x =
[[131 129 120 124 133 119 117 139 116 136 119 136 122 132]
 [124 122 133 138 123 137 130 127 141 117 135 121 132 123]
 [136 138 129 120 131 126 140 106 115 129 133 128 133 131]
 [137 137 126 122 134 122 134 128 112 137 123 132 131 135]
 [124 121 124 125 128 127 118 137 134 126 126 130 118 123]
 [133 126 120 120 131 125 124 133 119 124 130 130 111 123]
 [119 122 134 140 123 132 119 131 142 135 123 128 134 134]
 [122 130 131 135 128 128 130 127 134 146 119 129 138 139]
 [127 132 132 136 127 130 132 125 131 135 127 127 140 135]
 [133 132 128 141 131 131 117 135 116 146 119 132 137 136]
 [136 130 119 134 133 127 116 145 113 133 122 134 125 126]
 [124 124 134 134 123 134 133 125 140 113 136 119 132 122]
 [132 126 129 142 127 139 118 134 124 129 130 128 133 125]
 [126 132 129 122 130 124 134 125 129 135 125 129 132 134]]
Indices start at 1.
The entry in row 3 and column 1: 136
Report the entry in the bottom-left corner.
126
Report the entry in the bottom-right corner.
134
Report the entry in row 1 and column 1.
131
The top-right entry: 132
Report the entry in row 1 and column 2.
129
Report the entry in row 2 and column 2.
122
The minimum -> 106
Report the entry at row 2, column 1.
124
The entry directly above the smallest entry -> 127
Report the entry at row 3, column 3.
129
Report the entry just right of 106.
115
Report the entry in row 1 and column 3.
120

Read these off the row that follows.
1) Report the entry just left of 127.
2) Report the second entry.
[115, 122, 129, 127, 128, 143, 106]
1) 129
2) 122

Read these off the grid that follows.
1) Read off the entry in the bottom-right corner.
2) Read off the entry just right of the largest entry.
3) Read off the entry in the top-left corner.
4) Read off the last entry in the row that holds the smallest entry.
5) Read off the 3rd-last entry, reading row by row.
6) Read off the entry directly above the smallest entry.
7) Read off the top entry of the column that holds the smallest entry.
8) Read off the second entry in reading order.
[[129 128 127 131 134 125 131 124 124 134 130 131 134 127 127 128]
 [138 132 131 129 134 131 133 120 123 126 135 128 124 125 124 130]
 [122 119 140 119 128 124 123 135 136 140 119 125 133 133 131 131]
 [136 131 133 127 135 132 133 119 122 128 138 126 136 119 132 129]
 [124 130 125 128 126 133 129 127 142 135 129 127 123 134 123 127]
 [124 124 125 125 125 126 126 135 127 130 125 129 139 126 138 126]
 [130 125 126 128 127 124 130 136 121 120 125 130 132 126 135 130]
 [132 134 135 117 126 131 127 136 132 125 133 130 130 128 135 127]
 [123 120 144 117 117 122 113 130 106 125 120 124 140 120 141 124]
 [130 131 130 127 131 132 134 123 136 130 131 126 121 131 120 132]
 [124 125 123 125 129 122 134 133 125 128 125 132 129 133 124 131]
 [126 127 119 122 128 119 135 148 132 124 122 137 123 141 125 133]
 [126 125 121 126 127 123 126 140 130 131 125 133 129 133 132 126]
 [128 130 123 124 125 130 137 133 130 120 129 129 125 131 126 132]
 [128 129 132 126 129 132 133 121 127 128 132 126 135 123 129 129]]
1) 129
2) 132
3) 129
4) 124
5) 123
6) 132
7) 124
8) 128

Questions about the row below.
1) Which number is the first entry from the left?
2) Which number is the entry just right of the smallest entry?
3) Which number is the entry just left of the largest entry?
4) Which number is the third entry from the right?
[111  99 133 148 150 113 122 134 124 121 128 109 101]
1) 111
2) 133
3) 148
4) 128

W =
[[116 131 129 129]
 [150 127 125 137]
 [142 111 133 120]
 [148 131 122 130]
 [126 138 121 127]
 [144 138 118 117]
 [127 117 131 122]
 [151 134 118 130]
 [122 132 130 125]
 [128 128 123 139]]
The entry just left of the smallest entry: 142
The smallest entry in the last column -> 117
The first entry on the diagonal from the top-right corner -> 129
The last entry of the smallest entry's row -> 120
The entry in the bottom-left corner: 128
What is the top entry of the column that holds the largest entry?
A: 116
What is the entry directly above 111?
A: 127
The entry directly above the largest entry -> 127
The smallest entry in the last row is 123
The 2nd largest entry: 150
The last entry, reading row by row: 139
The entry directly above 120 -> 137
What is the minimum?
A: 111

B = [134, 120, 144, 141, 131, 103, 136, 128, 126, 140, 104, 120, 135, 121, 117, 145]
Find the entry just right of 135.
Answer: 121
Find the entry just left of 126.
Answer: 128
The entry just right of the smallest entry is 136
Find the entry just right of 104.
Answer: 120
The entry just left of 103 -> 131
